Each row of numbers stands for one node and depends on some of the facts below. Use the named rows to name the rest.

Some rows with their names:
[-19  -7  -8  20  -6  36  50] : z_979
[  7  20   1  17   1  12 -21] : z_898
[  4  19   7  16   2   7 -25] : z_620
[ 7 16 13 60  5 -2 31] : z_886
[  2  28   5  -6   6  -8 -29] : z_112
[ -3  33   7 -14   5  -7 -32] : z_681
[ -3  22 -34 -16   0  26  21] : z_409
[-11  13  20  12   4  -1 -17] : z_804
[ -3   3 -32   6   9  33 -43] : z_915
[ -3 -46  53  24  -4 -46  18] : z_374
[  5  24  37  38  11 -25 -28] : z_667
[ 23  20 -57 -22   0  14  39] : z_783
[ 29 -35 -37 -72 -10 -41  42] : z_764
[ 32  35 -32 -32   4 -27  -5] : z_445
[ -2  20  12   8  11  -3 -61] : z_731
[ 6 13  9 54  7  1 28] : z_99

There are 3 kinds of fact about the nodes: triklar, zopi, drizatrun.
triklar: belongs to class; zopi: is directly part of; drizatrun: is of sort
{z_211, z_409, z_572, z_979, z_99} triklar busal
{z_226, z_244, z_311, z_592, z_647} triklar klobreklum
{z_259, z_267, z_275, z_342, z_443, z_72, z_84, z_886, z_915} triklar kife
{z_320, z_764, z_783, z_819} triklar sivem
{z_374, z_490, z_606, z_624} triklar veram
zopi z_804 <- z_102, z_337, z_490
zopi z_620 <- z_129, z_244, z_259, z_898
zopi z_941 <- z_192, z_200, z_226, z_443, z_667
zopi z_112 <- z_211, z_267, z_397, z_681, z_837, z_925
zopi z_397 <- z_275
zopi z_837 <- z_311, z_819
zopi z_731 <- z_320, z_591, z_647
zopi z_445 <- z_342, z_764
zopi z_200 <- z_374, z_886
zopi z_681 <- z_409, z_84
zopi z_925 <- z_445, z_783
zopi z_129 <- z_572, z_624
zopi z_591 <- z_592, z_915
zopi z_898 <- z_606
zopi z_337 <- z_72
zopi z_102 <- z_979
zopi z_192 <- z_99
{z_211, z_226, z_244, z_320, z_342, z_409, z_490, z_606, z_624, z_72, z_783, z_886, z_915, z_979, z_99} drizatrun tudri
{z_259, z_267, z_275, z_311, z_374, z_443, z_572, z_592, z_647, z_764, z_819, z_84} drizatrun trusun

Which node is each row?
A row may be one of the nodes named above.
[  3  18 -32  -7   1  26  24]  z_211
[-10  13  23  12   4  -2 -18]  z_804
[ -4   4 -24  12   7  33 -15]  z_320
[-14 -55  10 -29   1 -10 -55]  z_592
[ 21  19 -56 -24  -2  13  39]  z_783
[  9   5 -39  26  -9  52  40]  z_624
[ -7 -49  44   6  -5 -34  15]  z_443
[ 40  24 -77 -38  -1   3  53]  z_342
[ -2   5 -25  11   6  30 -15]  z_320
[ -2  18   8   3  13  -1 -82]  z_591
[-13 -56  12 -30   1 -11 -55]  z_592
[ 16  31 -15 -19   5 -17 -16]  z_925
[ 5 10  1 43  5 12 26]  z_226
[ -3 -54   4 -12 -17   7  27]  z_572
[ 20  20 -55 -23  -1  13  39]  z_783
[  5  27  41  47   8 -30 -25]  z_200

Now the same nodes, written a new way:
Some rows with their names:
[-10  11   5  -4   7 -10  -1 -10   8   0  -8  -2   9   1   0 -19   8 -26
 -16 -13  -2   1  -8   9  -3  52   2 -17 -10  -3  -1  -2  -7  18   9   3
   1   8   6] : z_320
[-17  14   2   7  -2 -11  -7 -10  10  18  -8   0  -9   2  -9 -28  14 -31
 -16 -15   7   1  -7   0  -3  68   3 -13 -11   0  -2  -1 -10   6  12   9
   0  14   5] : z_624
[-15  11   0  -1  -3  -6  33 -12  16   2   2  -1  -9  25 -18 -27   5 -31
 -15 -15   9  -1  -4  -3  -2  33   5  -1  -7 -10   8   1 -21   1  11   2
   0  14   8] : z_129
[-16   7   3  -8   8  13  10 -12  11   0  -3  -1  -4  23 -13 -25   1 -24
 -16 -15   1  -3  -6   4   0  21   5  -6  -1  -8  21   0 -21   2   9   3
  -1   8  12] : z_591
[-17  10  -7  -6   1   1  -7 -13  21  -1  -9  -2  -8  38 -13 -27  -2 -26
 -16 -13   6   0  -7  -5  -2  20  26  -1  -8  -7  23  -4 -24   6   9   3
   6  11   6] : z_925
[-11  10  10  -4  13 -11  -3  -9   9  -2 -10  -1  15  -1   0 -17   8 -25
 -16 -13  -1  -1  -8  16  -3  54   1 -18  -8   0   0   2  -7  12  10   3
   3   8   7] : z_915
[-16  22  -5 -10   3 -12  -5 -11  26  -1  -9  -1  -5  28 -19 -22   0 -11
 -15  -1  -5  -2  -6  -6  -3  14  56 -11 -11 -10  28  -8 -24   2  12   3
  36  18   9] : z_764
[-14   9  -7  -7  -2   7  -1 -13  19   0  -7  -2  -9  41 -12 -28  -1 -25
 -16 -11   5   0  -8  -5  -1  12  10  -1  -3  -8  17  -5 -21   9   9   2
   3  10  11] : z_112
[-15  19  -2  -7  -1 -11   0 -12  21  -1 -10  -2  -7  25 -18 -24   1  -7
 -16   1  -6  -3  -9  -5   3   1  21 -12 -10  -9  19  -8 -23   1  12   3
  27   8  19] : z_267
[-17  15  22  -7   5  -9   9 -13  17   0  -8  -1  -5   9 -19 -20   5  -7
 -15 -15  -4  -2  -7  -6   2   4  16 -16  -7  -6  21  -8 -23   2  11   6
  12   8  24] : z_647
[-16  21 -10  -8  -3 -10   1 -13  26  -2  -9  -2  -9  16 -19 -22  -1   0
 -16   7  -5  -4  -8  -5   2   1  12 -10  -5  -8  16  -6 -22   2  13   3
  19   9  19] : z_819
[-16   5  -8  -9  -3   6   7 -13  22  -1   2  -2  -9  35 -10 -27   0 -26
 -15 -15   0   0  -2  -4  -4  10  12  -7   7 -10  16  -5 -24   8   8   3
   0   9  13] : z_941
[-17  19  17  -9  -3  -9  41 -13  20   7  -3  -1  -9   9 -19 -27  12 -17
 -15 -12  -5  -3  -6  -6  -2  17   8 -12 -11  -5   9  -7 -25   2  14  11
  15  15  15] : z_572
[ -8   6  -6  -8   1 -13  -4 -13   9  17  -9  -1  -5   6   8 -28   3 -30
 -16 -11  -2   4  -2  -2  -2  34   2 -20   7   3  -3  -6 -13  24   8  10
   1   7   7] : z_886
[-16  17  -3  -2   5  -8  -3  -9   9   5  -8  -1  10  15   3 -22   1 -29
 -16  -7   6   2  -7  -5  -1  64  26 -12 -12 -11   6  -4 -14  17  10   3
  -2  15   5] : z_342
[-20  22  -6  -9  -4  -8   0 -13  26   0  -9  -2  -9  16 -19 -22  -1  -1
 -16   6  -5  -4  -8  -5   2   1  12 -11  -4  -9  17  -4 -23   2  13   3
  19   8  18] : z_311

Rows to name:
Some rows may be nodes named above.
[-16  10  -6  -7   0   3  -3 -13  19  -1  -8  -3  -9  41 -12 -27  -1 -25
 -15 -12   7   0  -6  -6  -2  23  23  -1  -9  -8  22  -3 -21   6  10   4
   7  12   8]  z_925
[-17  16  29 -10  -4  -8  14 -13  23   3  -3  -2  -9  19 -18 -25   9 -12
 -16 -13  -5  -1  -7  -7  -1  11  13 -14 -10 -10  10  -5 -22   2  12   5
  17  12  14]  z_259
[-19  10  -7  -7   0   4  -2 -13  20   1  -8  -2  -8  41 -13 -27  -1 -24
 -16 -12   6   1  -6  -7  -3  22  24  -1  -7  -9  22  -3 -22   6   9   3
   8  11   7]  z_925
[-16   7   5  -7   0 -11  11 -12  21   7  -6  -1 -10  20 -16 -27   0 -13
 -15  -5  -4  -1   0  -7  -4   1  24 -18  10   0  12  -6 -23   2   8  15
  20   9  27]  z_374
[-13  15  -6  -3   2 -11  -6 -10   9   5  -8  -1   8  10   3 -22   2 -27
 -16  -7   5   1  -9  -4  -2  52  11 -13 -12  -9   1  -6 -12  21  10   3
  -2  12   4]  z_783
[-15  20  16  -7  -3 -10  39 -12  19   6  -3  -1  -8   9 -20 -27  10 -18
 -15 -14  -5  -2  -6  -7  -1  18   9 -11 -11  -4   8  -7 -24   2  14  11
  16  16  16]  z_572
[-18  10  -5  -7   2  -1  -6 -12  22  -1  -9  -2  -6  41 -11 -26  -2 -26
 -15 -12   7   0  -4  -6  -4  29  39  -1  -9  -7  26  -4 -24   4  10   4
  10  14   6]  z_445
[-16   7   6  -7   1 -11   9 -13  20   5  -5  -1  -9  19 -17 -27   1 -13
 -15  -5  -4   0   0  -7  -3   0  23 -20  10  -4  11  -5 -22   0   8  14
  21   8  26]  z_374
[-19  15  25  -7  11 -12  12 -11  13   0  -8  -1  -3   6 -19 -19   5  -6
 -14 -14  -4  -3  -7  -6   3  11  11 -16  -8  -4  23  -8 -21   1  12   4
   8   9  25]  z_592
[-12  14  -8  -4   0 -14  -2 -11   8   6  -9  -2   3  10   2 -24   4 -26
 -17  -6   3   1  -9  -5  -4  42   1 -13 -10  -7  -1  -5 -10  25   9   3
   0   8   5]  z_211
[-18   8   6  -7  -3  -9   8 -12  23   0  -4  -1  -9  21 -18 -26   2 -11
 -16  -8  -5  -2  -3  -6  -3   1  24 -17   0  -4  17  -5 -23   0   8  17
  13  10  26]  z_443
[-14  15  -8  -2   2 -10  -2 -10   9   5  -8   0   7  12   2 -21   3 -27
 -17  -7   6   1  -8  -5  -2  52  11 -13 -11 -11   2  -6 -11  21  10   2
   1  11   4]  z_783

